Below is a small trained network, with its code and all its weights. Each question gives an input and a class and asks what happens when units are switched off, that is, made to give their printed mean instead of their output.

import numpy as np


def w(rows, s, z=0):
    codes = np.array(rows[::2]) - 128.0
    scale = np.full(codes.shape[1], s)
    scale[-1] = z or s
    return codes * scale


def f(y):
    return np.maximum(y, 0)


def log_softmax(a):
    a = a - a.max(-1, keepdims=True)
    return a - np.log(np.exp(a).sum(-1, keepdims=True))


def net(x, mask):
    res = np.array(x, float).reshape(1, 4) / 4 @ E
    y = f(res @ A[0][:, :-1].T + A[0][:, -1])
    res = res + np.where(mask, y, B[0][:, -1]) @ B[0][:, :-1]
    return log_softmax(res[-1] @ U[:, :-1].T + U[:, -1])


A, B = {}, {}
E = w([
[174,126,62,26,133,193,190,79],'x0',
[58,111,43,153,182,191,67,169],'x1',
[171,2,205,198,29,216,113,53],'x2',
[182,69,113,134,179,55,33,23],'x3',
],0.0068)
A[0] = w([
[95,138,157,232,135,63,75,208,29],'neuron 0',
[144,180,142,90,116,12,181,145,36],'neuron 1',
[128,119,67,9,156,189,130,110,5],'neuron 2',
[125,79,136,208,99,208,119,113,2],'neuron 3',
[89,159,35,117,217,140,74,192,134],'neuron 4',
[93,154,108,161,92,197,182,245,74],'neuron 5',
[129,92,65,128,176,70,41,65,85],'neuron 6',
],0.014,0.0062)
B[0] = w([
[136,172,12,120,149,155,211,28,213],'neuron 0',
[136,7,182,118,157,155,60,93,195],'neuron 1',
[133,154,51,158,189,130,188,36,195],'neuron 2',
[126,41,178,58,119,107,57,63,195],'neuron 3',
[139,44,182,102,52,129,71,104,251],'neuron 4',
[150,164,205,154,215,98,138,168,234],'neuron 5',
[131,175,219,152,214,125,167,194,214],'neuron 6',
],0.015,0.013)
U = w([
[137,70,153,114,121,122,77,101,65],'0',
[137,216,194,152,221,74,159,203,70],'1',
[156,158,20,153,172,143,195,67,144],'2',
[131,84,129,177,126,138,99,133,254],'3',
[94,166,143,141,126,124,107,157,173],'4',
[124,214,10,97,71,146,107,213,94],'5',
[82,181,41,132,45,113,122,254,89],'6',
],0.0098,0.014)

Each question gives the input, the list of numbers given to net, and the class t.
The units are the neurons (one row each of A and B). Each row of codes is followed by its name. A weight is (code - 128) times the scale printed after its matrix; where a second scale follows, it is the last column's (A, B and U).
mask holds one flag per neuron, in row order. A switched-off neuron (its flag False) gives its mean, the last column of its row in B, instead of its output. The means were averaged over made-up inputs and are rounded, as every weight is.
A unit's drop is (log p(t) with every unit on - log p(t) with that unit switched off) / (log p(t) with every unit on - log p(t) with every unit switched off).
The circuit of an input: a set's keep is (log p(t) with only the set's units on - log p(t) with every unit switched off) / (log p(t) with every unit on - log p(t) with every unit switched off). Starting from all 7 units, units are removed one at a time, each time the one whose removal leaves the highest keep (on an exact tie, the one counted first), for as long as the keep stays at least 0.8.
units of the circuit, in order: the units of the circuit, biggest drop first
unit that matters most: the unit with the biggest drop
top k neurons: the k neurons with the biggest drops, biggest first
drop of u: that unit's drop, to one decimal
input [-6,-5,2,4], class 2: units of the circuit, in order : (neuron 0; neuron 4)
input [-8,3,-3,-7], class 2: units of the circuit, in order : (neuron 0)
input [-7,-8,4,8], class 1: top 2 neurons : (neuron 6; neuron 4)
input [-7,4,-5,-5], class 2: top 3 neurons : (neuron 0; neuron 6; neuron 3)
input [-7,4,7,8], class 1: top 2 neurons : (neuron 6; neuron 4)
input [-1,-1,8,-6], class 0: top 2 neurons : (neuron 3; neuron 6)
input [-8,3,-7,4], class 2: top 2 neurons : (neuron 0; neuron 3)
input [-6,3,7,8], class 1: top 2 neurons : (neuron 6; neuron 4)
input [5,3,4,3], class 2: top 2 neurons : (neuron 4; neuron 1)
input [1,1,7,-5], class 0: top 2 neurons : (neuron 3; neuron 6)
input [4,8,-6,8], class 1: top 2 neurons : (neuron 6; neuron 3)
input [-3,-2,-4,5], class 1: top 3 neurons : (neuron 6; neuron 3; neuron 4)
input [-8,7,8,-1], class 0: top 2 neurons : (neuron 3; neuron 2)
input [8,4,4,4], class 2: unit that matters most : neuron 2
input [-3,1,-7,5], class 0: top 4 neurons : (neuron 4; neuron 1; neuron 5; neuron 2)
input [-4,-1,7,-7], class 0: top 3 neurons : (neuron 3; neuron 6; neuron 2)
input [-3,4,5,6], class 1: top 3 neurons : (neuron 6; neuron 4; neuron 1)
input [5,-3,3,2], class 2: top 2 neurons : (neuron 4; neuron 1)
input [-2,-4,-6,-6], class 0: drop of neuron 5 : -0.1
input [3,-7,-6,8], class 1: unit that matters most : neuron 6
input [6,1,5,-3], class 2: drop of neuron 6 : 0.2
input [-5,3,2,7], class 1: drop of neuron 4 : 0.0
input [-4,-4,-8,5], class 0: drop of neuron 4 : 0.1
